(in the rows, 128 means zero)
Here are made-up things, facts about them, and rows of numbers that follow some of those facts. Name the thing behind each unnamed row.

Some facts about the things:
dredrar Ψ gretruk; flebruk Ψ safi; dronida Ψ desun; kotul Ψ kibraman; stiplutes Ψ zutir
flaflam Ψ gobo; movuk Ψ desun; gruklo Ψ nugrim; trimi Ψ kizas; flabras Ψ flasar
riso Ψ gretruk; boflin Ψ lepla; drodris Ψ flesal; trage Ψ klugal; bruflo Ψ tragas
lestu Ψ gretruk; skesok Ψ flurin; totro Ψ desun; gakedrar Ψ kizas; fibroklum Ψ lepla
grebrer Ψ tredak; skistin Ψ zutir; gribrum Ψ disoskal; gruzaklin Ψ desun; situr Ψ flasar
batrum Ψ zutir; klovar Ψ zutir; zovu Ψ stopel; fleran Ψ vutrafan; pobor Ψ desun
laver Ψ safi; sadre Ψ trobro; rubram Ψ flasar; flagre Ψ gretruk; vupi Ψ kizas
tomim Ψ flurin; pere Ψ duni; migos Ψ plola; meskozi Ψ safi; rasus Ψ nagin
kigres Ψ tredak; gigrem Ψ foskur; tredrak Ψ dolun; dratril Ψ kibraman; lagrak Ψ duni
miskefol Ψ tragas; bogrim Ψ desun; drapu Ψ safi; nolek Ψ dipokel; temok Ψ duni
nosoplal Ψ gobo; lozikas Ψ nugrim; luvon Ψ desun; pesom Ψ tabaskir; bupak Ψ sisti
fibo Ψ sisti; brarul Ψ nugrim; sketu Ψ duni; gedon Ψ flesal; mudrur Ψ vutrafan
savi Ψ stodril; kave Ψ zutir; mobel Ψ dipokel; skosur Ψ duni; tabrofle Ψ safi
simo Ψ ludefu; labrik Ψ desun; vedor Ψ dipokel; bedar Ψ foskur; lidun Ψ noflizo
turu Ψ trobro; tidros Ψ gretruk; biza Ψ klugal; moto Ψ plola; madrok Ψ plola
grune Ψ trobro; floki Ψ flasar; dofam Ψ dipokel; brokas Ψ stodril; bita Ψ safi
porirus Ψ desun; safil Ψ plola; ponarim Ψ safi; pota Ψ dolun; duplim Ψ zaklin
gamis Ψ gobo; plotretin Ψ disoskal; skikopo Ψ stodril; rebi Ψ zaklin; drulom Ψ tredak
brobris Ψ tabaskir; zemize Ψ safi; bobor Ψ zutir; pudem Ψ safi; feskil Ψ safi
koruk Ψ leflabru; bebrun Ψ sisti; tator Ψ desun; lopu Ψ tredak; betral Ψ desun
druvon Ψ flesal; flitus Ψ sisti; bube Ψ kibraman; bufek Ψ zutir; klisun Ψ tredak
ploklil Ψ flesal; gosi Ψ safi; sograk Ψ dipokel; pimok Ψ ludefu; metem Ψ flesal
veskik Ψ desun; dredrar χ betral; dredrar χ ponarim; dredrar χ duni; dredrar χ lozikas
dredrar χ lestu; flebruk χ labrik; flebruk χ druvon; flebruk χ tredak; nugrim χ movuk
nugrim χ rasus; nugrim χ floki; nugrim χ zemize; flabras χ skikopo; flabras χ dronida
flabras χ savi; flabras χ lestu; riso χ tabrofle; riso χ porirus; boflin χ plola
trage χ simo; foskur χ gretruk; foskur χ duplim; foskur χ bita; foskur χ sadre
gribrum χ kigres; gribrum χ bogrim; situr χ laver; situr χ kizas; situr χ bobor
situr χ flesal; vutrafan χ nagin; vutrafan χ duni; vutrafan χ lagrak; vutrafan χ mudrur
klugal χ tator; klugal χ flaflam; vupi χ miskefol; vupi χ drapu; tomim χ nagin
tomim χ duni; tomim χ bufek; tomim χ floki; tomim χ kotul; gigrem χ madrok
gigrem χ tabaskir; gigrem χ bebrun; dratril χ dipokel; nolek χ pesom; nolek χ gretruk
nolek χ rebi; nolek χ mudrur; nolek χ bebrun; temok χ stopel; temok χ dofam
nosoplal χ feskil; nosoplal χ zaklin; nosoplal χ skosur; fibo χ nagin; fibo χ madrok
fibo χ dronida; fibo χ duplim; fibo χ biza; fibo χ sadre; brarul χ madrok
brarul χ skikopo; brarul χ bupak; brarul χ stiplutes; brarul χ sadre; brarul χ gruzaklin
brarul χ lozikas; sketu χ dipokel; sketu χ skosur; sketu χ kave; gedon χ bube
gedon χ drodris; gedon χ moto; gedon χ pimok; gedon χ fibroklum; stodril χ skistin
stodril χ dofam; stodril χ desun; stodril χ rebi; flasar χ tabrofle; flasar χ biza
flasar χ flitus; flasar χ bogrim; tidros χ pesom; tidros χ feskil; tidros χ tredak
tidros χ skosur; safi χ vedor; safi χ pobor; safi χ rebi; grune χ gakedrar
grune χ kizas; grune χ bupak; grune χ kave; brokas χ migos; brokas χ turu
brokas χ luvon; pota χ batrum; pota χ stiplutes; pota χ skosur; gamis χ bogrim
ludefu χ pesom; plotretin χ skikopo; plotretin χ rebi; plotretin χ kave; drulom χ lepla
drulom χ betral; drulom χ kizas; drulom χ flurin; drulom χ skikopo; drulom χ sisti
drulom χ kave; zutir χ miskefol; koruk χ noflizo; koruk χ lagrak; koruk χ rubram
koruk χ grebrer; lopu χ simo; lopu χ plola; gobo χ noflizo; gobo χ pobor
gobo χ lagrak; gobo χ flitus; gobo χ meskozi; dolun χ simo; dolun χ meskozi
dolun χ brobris; ploklil χ skikopo; ploklil χ bupak; ploklil χ druvon; ploklil χ tredak
ploklil χ floki; gosi χ zaklin; gosi χ tabaskir; gosi χ floki; sograk χ rubram
metem χ lepla; metem χ zovu; metem χ lozikas; metem χ grebrer; veskik χ flagre
veskik χ mobel

Some rows with their names:
[161  96 146 180 108 157 140 145 142 165  97 116  96 105 117  86 139  84
 116 146 117  95 109 136 157 110 124  92 125 133 135 141 140 125  89 104
  87 135  69 165 101 134 112 132 147 162 113 142 144 118 104 170] : trimi
[160  98 147 180 105 159 138 143 140 168  99 113  94 108 120  85 138  82
 117 146 114  93 108 139 156 112 122  87 122 133 135 137 139 126  90 103
  87 136  69 165 101 133 114 132 151 164 114 144 146 116 103 167] : safil
[174 132 135 151  71 158 126 128 142 180 115 136 123 117 123  97 109  93
 115 102 124  94 133 130 197 109 101 134 116  95 126 153 124 133  72  88
  86 126  57 155  87 153  98 147 163 171 111 124 143 102 140 161] : porirus
[154 106 143 180  94 156  79 153 135 151 104 133 101 129 126  76 151  79
 115 149 126  96 124 127 147 127 115  84 115 127 136 144 142 144  74  87
  80 144  52 175 103 114 114 139 170 147 109 145 166 125 121 167] : riso
[144  83 149 192 127 169 131 132 143 162  80 135  92 119 117  87 126  83
 116 150 118  89 101 148 168 103 121 120 131 131 116 140 147 112  84  80
 110 126  80 149 112 130 116 130 147 155 111 152 142 106 105 164] : kotul
[159 100 150 176 108 159 140 144 139 166  97 114  93 106 117  85 138  83
 114 149 118  95 109 136 157 110 121  90 121 132 135 139 139 125  87 102
  86 137  70 164 102 135 112 134 151 163 113 141 146 117 105 168] : gruklo
[158 107 117 118 143 182 144 112 136 174 121 121 125  81  94 118 115 140
  71 116 136  79  74 168 120 126 105 129 155 137  92 146 171 128 124 168
 100 116  69 178 134 157  82 103 116 134 158  94 122  92  73 117] : flesal
[167  95 121 188  91 149 143 129 165 180  79 132  98  93 117 101 122 130
 102 146 147 102  97 155 125  98 107 119 128 136 107 158 168 146 107 105
  83 116  71 163 125 122 125 105 142 164 147 128 139 122  71 153] : metem
[169  87 154 191 109 174 156 140  91 180  94  98  83  69  91 107 146  74
 118 148 145  92 124 157 128  96 137  88 129 108  80 121 153 131 104  86
  78 164  62 161 106 143  68 122 136 156 109 139 144  99 135 170] : skistin
[118  79 128 119 119 166  60 123  99 109 121 128 118  95  92  97 165  94
  77 104 120  95  75 167 130 141 120 106 153 131  85 148 168 141  67 150
 123 149  46 171 134 123  65 123 165 137 160 133 124 113  90 120] : foskur
[141  82 127 120 118 160  80 131  99 105 136  86 117  74  93 100 168  95
  75 103 117 101  75 164 124 136 125  78 153 134  87 153 166 136  90 160
 122 154  48 184 126 129  65 125 169 152 161 146 131 102  91 114] : stodril
[170 107 155 175  99 157 153 112 139 171  91 105 117 120 144 105 175  85
 109 161 112 102 118 124 200 126 137  81 141 135 136 154 125  84  86  80
 105 152  68 196 122 146 103 138 174 144 100 139 189 105 120 155] : mobel
[151 107 145 179 101 157 139 136 127 175  93  92  85  93 139  93 141  79
 111 148 107 102 112 149 160 107 125 105 129 136 149 123 117  93  77  88
  94 131  76 155 112 130  96 122 129 171 119 141 113 107 112 159] : pimok
[138 102 146 191 134 181 133 128 127 173  84 136 111 115 121  97 114  84
 107 144 110  71 106 150 137 107 116 120 129 130 105 135 138 123  87  75
 117 139  68 167 110 136 114 138 149 145 100 146 146 112 123 150] : sadre
[128  84 133 116 139 183  84 124 101 109 137 107 102  98  93  96 167  96
  79 107 100  98  72 160 155 144 126 104 153 130 119 140 164 115  87 161
 121 142  57 179 120 147  63 125 146 137 156 133 130 102  84 135] : disoskal
[172 108 131 172  95 148 145 120 155 180  82  97 102  88 138 113 117 114
 108 149 134  97  96 164 132  97 115 114 139 141 144 124 125  97 106 115
  78 115  85 147 122 136 112 108 121 166 126 113 113  97  74 152] : drodris
[139  96 137 193 126 185 151 133 136 170  89 126  90 102 122  80 130  89
 110 139 130  97 107 138 144 108 119 122 124 130 123 154 151 118  96  91
 112 142  76 179 104 137 118 127 137 160 116 154 149 121 105 165] : zovu
[ 91  95 140 140 110 210  58 136 145 105 115 120  89 124  89  91 158  82
  92 104  82  81  74 167 128 152  93 103 128  75  99 100 166  94  98 144
 144 165  78 181  91 157  82 126 112 140 164 158 124 103  89 151] : duni
[111  90 127 121 146 205 125 120 103 109 128 117 100  88  94  95 158 112
  71 109 102  91  74 161 131 141 124 123 143 131 108 154 168 116  97 163
 141 159  63 202 129 150  69 118 135 137 153 147 137 114  88 121] : sisti
[163 107 141 172  87 152  89 147 133 166 106 131 109 128 121  86 144  86
 118 144 133  95 122 134 142 122 113  93 126 127 127 142 149 146  81  88
  76 139  55 169 103 119 111 139 166 148 115 139 160 125 110 166] : gribrum
[153 104 153 181 122 168 131 147 134 159 104 110  95 114 125  80 144  82
 121 153  93  93 111 128 171 116 128  81 113 129 142 133 123 114  89 106
 100 140  70 170 100 139 116 137 152 159 104 150 150 115 121 169] : flagre

Rows to name:
No name comes twice in this set of rows, the named rows included.
[172  97 148 171  74 152 146 124 161 162  85 138 102 102 108  88 109  89
 116 106 120 100 112 137 211  94 112 139 113 101 122 156 141 119  70  97
 106 120  77 141  87 155  99 141 155 187 115 126 122  84 137 168] | movuk
[147  79 157 189 142 174 142 128 143 158  75 139  94 117 112  90 119  86
 119 154  97  79  88 147 192  99 130 117 122 131 108 128 145 112  91  81
 123 120  87 147 106 145 117 135 141 148 101 148 144  93 108 168] | floki
[151  99 145 194 136 181 153 134 120 174  96 108 115  84  98 100 119  83
 109 135 100  74 115 155 130 101 123  98 138 129  91 146 121 117 115  79
 115 143  66 167 101 143 114 138 149 170 106 156 160  92 129 149] | rebi
[161  85 154 189 135 164 149 135 131 170  84 122 112  92 100  99 116  83
 109 144  94  69  99 149 154  95 124  94 133 131  93 133 129 121 103  87
 112 132  70 156 104 148 115 138 155 162 100 148 152  86 122 156] | pesom
[132  76 141 119 135 167  81 123 108 109 125 114 116  83  91 104 162  92
  76 105  99  89  74 166 148 136 130  89 153 130  83 144 168 131  85 159
 131 145  51 167 124 145  68 128 162 140 159 138 132  91  91 123] | ludefu
[ 93  65 140 115 136 188 157 135 146 115 137 111 125 128  91  61 174  82
  78 104  87  59  77 161 127 125 126 116 164 139  62 140 164 153  66 126
  88 182  51 196  91 112  65  95 154 188 165 142 146 123 114 141] | safi
[156  73 143 190  90 148 103 139 155 133  78 136  86 114 109  75 144  78
 118 148 139  99 101 148 164  98 120 103 129 131 109 152 165 137  70  80
  97 127  62 146 115 111 118 120 163 168 133 145 140 122 100 167] | tomim
[164 123 119 116  69 168 116 114 114 112 145 102 139  71  94 109 110 114
  74  95 107 103  89 163 197 120 102 139 149  81  86 160 152 109  73 160
 134 136  49 158  86 158  56 143 164 185 159 122 109  69 142 112] | desun
[172 107 150 190 105 158 158 111 124 175  93  84 130  88 118 110 170  83
  99 154 105  96 128 137 162 113 135  76 152 135 105 157 113  86  98  70
 123 161  60 198 124 144 106 140 173 162  99 153 192  90 131 135] | dofam
[153 118 133 187  77 175 159 122 153 173  96 135 101  87 123  82 105 101
 104 105 131  98 119 130 190  98 105 138 105  98 121 161 146 117  73  89
 129 138  70 170  88 156 102 135 141 181 119 135 130 105 140 150] | betral
[175 102 152 173  72 150 155 128 162 163  91 135 113  90 107  91 106  96
 114 105 111  97 113 134 210  95 112 137 107 100 112 155 140 126  77 102
 112 122  74 148  87 159 102 142 159 186 111 118 126  90 142 155] | labrik
[130  88 132 115 141 192  96 127  94 111 137  89 116  75  94 105 161  95
  73 102  91  90  76 163 131 140 128  92 157 133  95 138 158 108 101 160
 129 151  56 182 120 147  64 128 149 140 156 141 131  85  95 122] | stopel
[106  81 155 168 124 173 158 139 156 177  86 132 121 137 114  75 125  77
 112 148  91  57 106 149 135  97 125 125 163 134  76 116 126 143  67  66
  85 165  64 170  90 118 103 118 143 185 135 142 151 123 135 164] | bita

Now the same things, written a new way:
Known rows:
[126 138 164 145  98 170 146 157 140 135 136 166  75 138 151  80 111 113
 151 117 118 112 128 171 132 181] : vutrafan
[116 112 124 128 123 131 141 110 145 130 131  72 104 154 130 111 148 113
 143 155 152 158 184 130  76 168] : sograk
[116 138 138  47 137 174 186 151  68  96 114 196 159 139 104 145  62 112
 176  67  96 143 115  99 151 199] : duni
[137 101 141 139 100  89 145 113 139 127 134  94  97 115 150  90  93 149
 107 118 134  96 120 136 152 137] : nosoplal
[137 102 108 130 104 114 137 115 139 128 125 100 121 115 142 113 114 134
 114 118 145 121 130 132 142 123] : dratril
[139  94  97  58 141  94 192 100  77  91 108 121 192 135 113 159  51 159
 138  63 112 139  99  76 166 130] : skosur
[138  99 134 129 123 101  98 103 152 181  87 168 163 168 150 180 182 138
 181 142 178  36 109 140 155  81] : kigres
[143 127 104  14 167 120 180 125  86 105 108 142 181 172 124 169  81 123
 185  73 120 128 140 119  96 173] : lagrak
[164 131 158 108 115 125 149 128 157 120 132 103 132 153 150 115 165 134
 173 142 147 110 138 132 147 109] : gamis
[178 191  96 173 177 116 133 100  57  82 154 143 132 143 134 110 150 131
 141 173  76  91 102 108  93  98] : bita
[130 181  70 188 172 103 120  82  50  84 165 122 141 132 137  99 114 162
 105 150  85  91  76  92 101 100] : feskil
[129 123 153 143 161 117 142 131 114 130 110 148 150 147 128 143 107 131
 134 128 112 141 131 140  91 141] : mudrur
[ 99 131 107 150 103 192 122 159 122 122 140 199 139 125 114 141 106 134
 140 112 135 161 141 111 139 131] : lepla
[101 136 134 135 106 181 131 144 140 153 131 138 132 124 116 108 128 133
 141 117 116 129 113 140 157 138] : trobro
[164 152 160 100  68 109  89 217 126 135 167 108  97  98 161 120  94 144
 113 143 128 121 233 153  88  88] : metem
[146 119 120 112  97 124 126 109 129 149 127  81  99 128 127 109 132 112
 124 143 132 104 141 136 155 122] : brokas
[120 143 137 109 137 134 107 107 104 175  99 112 143 104  72 142 134  96
 131 144 108 126 143 137 143 120] : fibroklum
[166  70  72 148  69  96  90 126 154 174 113 189  55 147 178 155 117 102
 130 134 175  34 168 135 162 113] : drulom
[128 138 138 118 138 135 111 109 106 177  99 108 141 101  69 146 135 100
 131 143 113 132 149 131 146 117] : bube
[ 73  83 121 190 114 126 101 122 127 182 101 236 155 138 141 160  97 161
 139 101 159  57  54 138 168 107] : tredak
[137  95 151 125 187 109 116 167 137  43 122 127 135  65  73 178 113 135
 125 190 160 121  94 186 130 175] : bufek

Name these rows:
No name comes twice in this set of rows, the named rows included.
[108  92  87 103 109 103  82 111 167 196 108 137 110 170 168 147 147 146
 141 131 181  10 127 175 133 125] | lopu
[117  99  93 137 133 110  76 129 125 172  83 209 140 161 139 200 135 131
 156 139 186  56 148 147 101 120] | grebrer
[122  95 108 135 117  96  85 105 145 195  84 165 131 146 135 169 145 127
 152 136 169  35 125 150 151  95] | klisun
[160 112 159 141 125  95 154 127 132 129 126 121  92 131 159 106 109 117
 128 135 120 103 134 144 135 147] | gigrem
[150 182  29 161 144 132 102  95  67  86 177 139 127 125 126 121 148 135
 128 165  99  98 126  82 113  90] | laver
[113 188  92 157 171 106 107  99  27  90 161 132 120 126 118 102 135 150
 118 167  86  67  90 103  97 130] | zemize
[ 88 149 114 100  88 193 134 156 167 143 160 125 100 152 152  75 142 139
 143 111 134 108 119 175 131 173] | dolun
[125  69 133 188 102  95 165  78 153 137 120  57  84 136 154  81 118 136
 104 147 150 142 131 119 124 159] | tidros
[ 60 142 113 112 110 192 128 139 136 142 136 131 163 143 113 111 126 156
 146 110 125 136 112 145 121 137] | plola
[122 128 145 112 154 138 144 137 135 121 116 122 169 170 144 150 153 140
 173 129 144 126 139 134  94 121] | flitus

The same things again, as new rows of numbers:
Known rows:
[131 179 118 155 141 108  70 113 121 121 125 152 142 146 112 120 153 114
 119 135 125  99 117 145  72 133 153 121  65 145 126 124 127 143 109 134
 135 140 151 122 115 135 131 151 146  89 146] : gruklo
[141 157 126 151 128  89  87 110 144 133 131 139 136 129  96  93 142 108
 129 121 123  91 127 140  48 140 119 145  40 153 115 132 138 145  98 144
 151 144 156 123 124 156 118 145 149  83 168] : flitus
[142 164 128 140 139  82  96  82 146 127 147 140 144 132 101 108 139 114
 116 139 109  83 119 137  87 147 120 126  49 149 123 120 114 123 103 127
  97 140 143 118 112 148 110 140 139  87 178] : lozikas
[129 183 113 158 147 105  49 117 121 111 117 152 142 135 110 144 158 120
 120 124 128 107 104 146  66 126 167 114  86 141 127 129 124 152 111 143
 128 132 154 124 129 136 127 149 133  89 121] : brokas
[118 196 116 136 172  69  61 140 126 139 132 138 152 122 111 174 154 114
 110 139 116 124  90 134  59 148 154  98  71 172 135 123  65 120 109 160
  78 103 140 123 128 116 119 157 156  84 160] : sketu
[126 185 124 146 141  95  66 114 127 117 141 148 145 145 115 125 151 116
 113 144 122 101  99 139  70 143 151 105  93 154 132 115 107 135 108 137
  89 125 163 120 125 124 120 146 131  90 141] : dratril
[138 177 124 151 143 113  65 107 133 124 132 142 139 137  99  73 148 117
 123 120 123 111 126 157  37 137 126 132  45 158 118 124 137 119  98 129
 134 143 146 119 130 142 136 149 134  81 150] : brobris
[135 191 136 145 131  83  59 136 137 126 152 138 143 136 115 135 147 119
 116 140 122 102  90 133  60 150 155 102  98 162 130 114 107 138 109 150
  86 121 173 120 136 121 102 144 138  90 149] : plotretin
[122 158 111 162 151 126  86 117 138 100 137 158 139 153 123 116 154 109
 125 123 117 102 109 145  81 116 139 142  81 164 156  99 152 126 110 119
 141 159 174 121 103 164 128 140 130  86 153] : mobel
[175 154 131 156 128 116  61  98  43  99 132 138 151  96 135 140 158 120
 110 115 129  87  85 156 109 133 200 125  37 170 140 139 155 163 114 102
 108 152 142 103 164 157 148 157 166  89 123] : zutir
[177 168 128 170 115 119  82  95 130 109 152 153 142 131 114 140 123 114
 123 131  97 100 120 128  84 159 121 116  82 141 106 138  98 116  99  76
  66 124 125 115 102 125 112 136 124  82 179] : betral
[158 126 122 156 126  64 122  89 106 122 154 135 150 146 114 103 146  97
 114 136 114  78  92 148 127 145 133 142  38 197 121 159 128 165  87 104
 133 154 135 110 148 151 119 151 172  84 138] : nagin
[139 158 111 159 145  95  75 113 120 125 109 163 140 139 107 137 157 114
 121 131 123  86 110 133  95 130 161 129  60 130 125 116 141 155 110 118
 142 143 169 124  98 138 126 151 154  90 156] : moto
[126 190 135 135 126  84  65 111 154 126 145 133 146 131 105 142 145 127
 116 132 127  96 107 133  78 145 139 117 102 137 124 137  94 166 110 155
  96 126 132 121 141 123 101 140 126  93 119] : dredrar
[123 180 128 150 139  85  64 121 126 114 147 143 149 146 116 140 152 117
 115 147 121 104  97 133  57 143 145 102 107 160 131 127  96 141 109 153
  89 123 166 122 132 136 114 146 136  94 135] : pota
[137 177 128 156 122  99  65 126 145 125 126 141 139 124 112 144 150 116
 129 125 129  97 111 130  53 134 145 142  74 143 123 143 132 175 107 169
 150 135 153 127 139 151 117 152 144  90 138] : gribrum
[129 191 122 153 144 124  44 116 127 117 130 144 141 136 109 101 153 121
 119 119 128 114 120 157  38 135 140 125  68 155 123 130 125 130 104 135
 127 137 141 120 142 129 137 149 129  84 124] : boflin
[162 167 151 152 127  92  55 122  67 125 139 139 137 107 120  83 142 124
 123 140 121  88 103 127  33 148 180 102  27 154 129  89 162 104 113 136
  81 134 212 116 127 163 126 150 168  91 206] : skistin
[163 164 147 135 130  96  73  85  86 118 150 134 148 109 117  97 135 123
 111 151 111  82 118 128  75 152 154 103  22 140 133  94 132  89 117 114
  44 138 160 111 112 166 123 144 151  93 210] : kave
[130 199 131 135 138 107  58 123 145 124 140 142 144 134 119 152 149 126
 108 132 123 102 104 141  91 144 150 110  90 145 133 113 110 150 117 139
  87 120 138 117 128 114 111 144 125  90 123] : situr
[157 148 130 143 134  81 107  92 117 125 151 137 151 135 119 125 147 112
 100 128 114  85  84 157 157 155 157 131  50 191 126 134 123 149  99  76
  92 143 128 104 139 114 111 144 157  83 121] : flurin

Which thing is each row?
No name comes twice in this set of rows, the named rows included.
[152 157 129 156 117  83  87 131 121 125 142 131 145 125 122 151 152 109
 121 107 132  91  76 151 105 143 160 154  76 190 124 167 138 203  96 135
 154 144 139 114 178 137 108 155 164  83  92] | flasar
[132 170 125 141 140  85  83  96 136 121 145 144 146 143 108 115 145 118
 110 143 113  93 108 136  98 146 138 106  67 149 127 114 107 124 108 120
  86 133 142 117 110 126 113 142 132  90 161] | gakedrar
[164 171 113 185 134 125  39 114 100  87 123 163 138 126 115 171 141 119
 129 111 116 116 102 133  44 136 159 115 115 133 104 151 111 138 100 103
 104 123 138 119 121 123 125 139 129  82 141] | veskik
[140 161 123 143 148  93  81  98 141 123 132 139 139 128  93  95 145 111
 123 117 120  95 120 147  59 139 125 138  49 152 120 126 126 126 100 131
 122 144 140 120 121 148 117 139 141  81 162] | rubram
[148 128 127 154 124  51 103  67  77 113 151 148 154 169 107  72 153 105
 105 156 120  74  91 160 135 155 141 100  61 177 109 148 112 154  88  85
  95 147 142 106 141 111 122 155 162  93 110] | tredak
[129 175 127 148 128  75  66 124 144 117 145 132 142 124 106 160 147 117
 127 131 127  96  94 125  56 136 142 126 111 154 127 147 103 168 105 173
 113 125 155 127 146 150 101 139 137  91 137] | fibo
[123 157 112 154 148  79  79  87 111  96 141 147 149 145 105 105 151 108
 119 147 115  92 113 134  68 132 127 113  74 159 132 143  94 120  99 135
 105 143 143 122 115 158 132 146 141  90 152] | rasus
[144 159 125 154 122  75  94 104 138 124 137 141 141 123 100 105 143 105
 132 134 118  82 118 129  65 138 122 138  52 148 122 141 129 149  99 144
 140 145 151 126 120 161 111 147 154  88 180] | biza
[154 154 134 145 131  90  66  69  76  95 148 129 148  87 111 115 142 119
 125 138 115  82 115 123  44 131 149 109  41 143 136 132 122 117 111 141
  71 145 147 118 136 206 133 142 147  95 194] | bufek
[148 177 121 135 140  87  80  94 142 119 139 138 141 132 100 115 142 116
 115 129 117  89 115 135  84 147 129 128  64 147 123 125 116 126 104 121
  91 138 130 114 117 139 112 134 135  82 155] | zovu
[128 150 128 165 148  97  94 149 131 110 149 152 132 163 114  86 151 100
 125 127 116  97  88 136  55 131 154 129  83 176 144  74 165  97 104 118
 121 149 227 119 106 147 108 135 145  81 182] | dofam

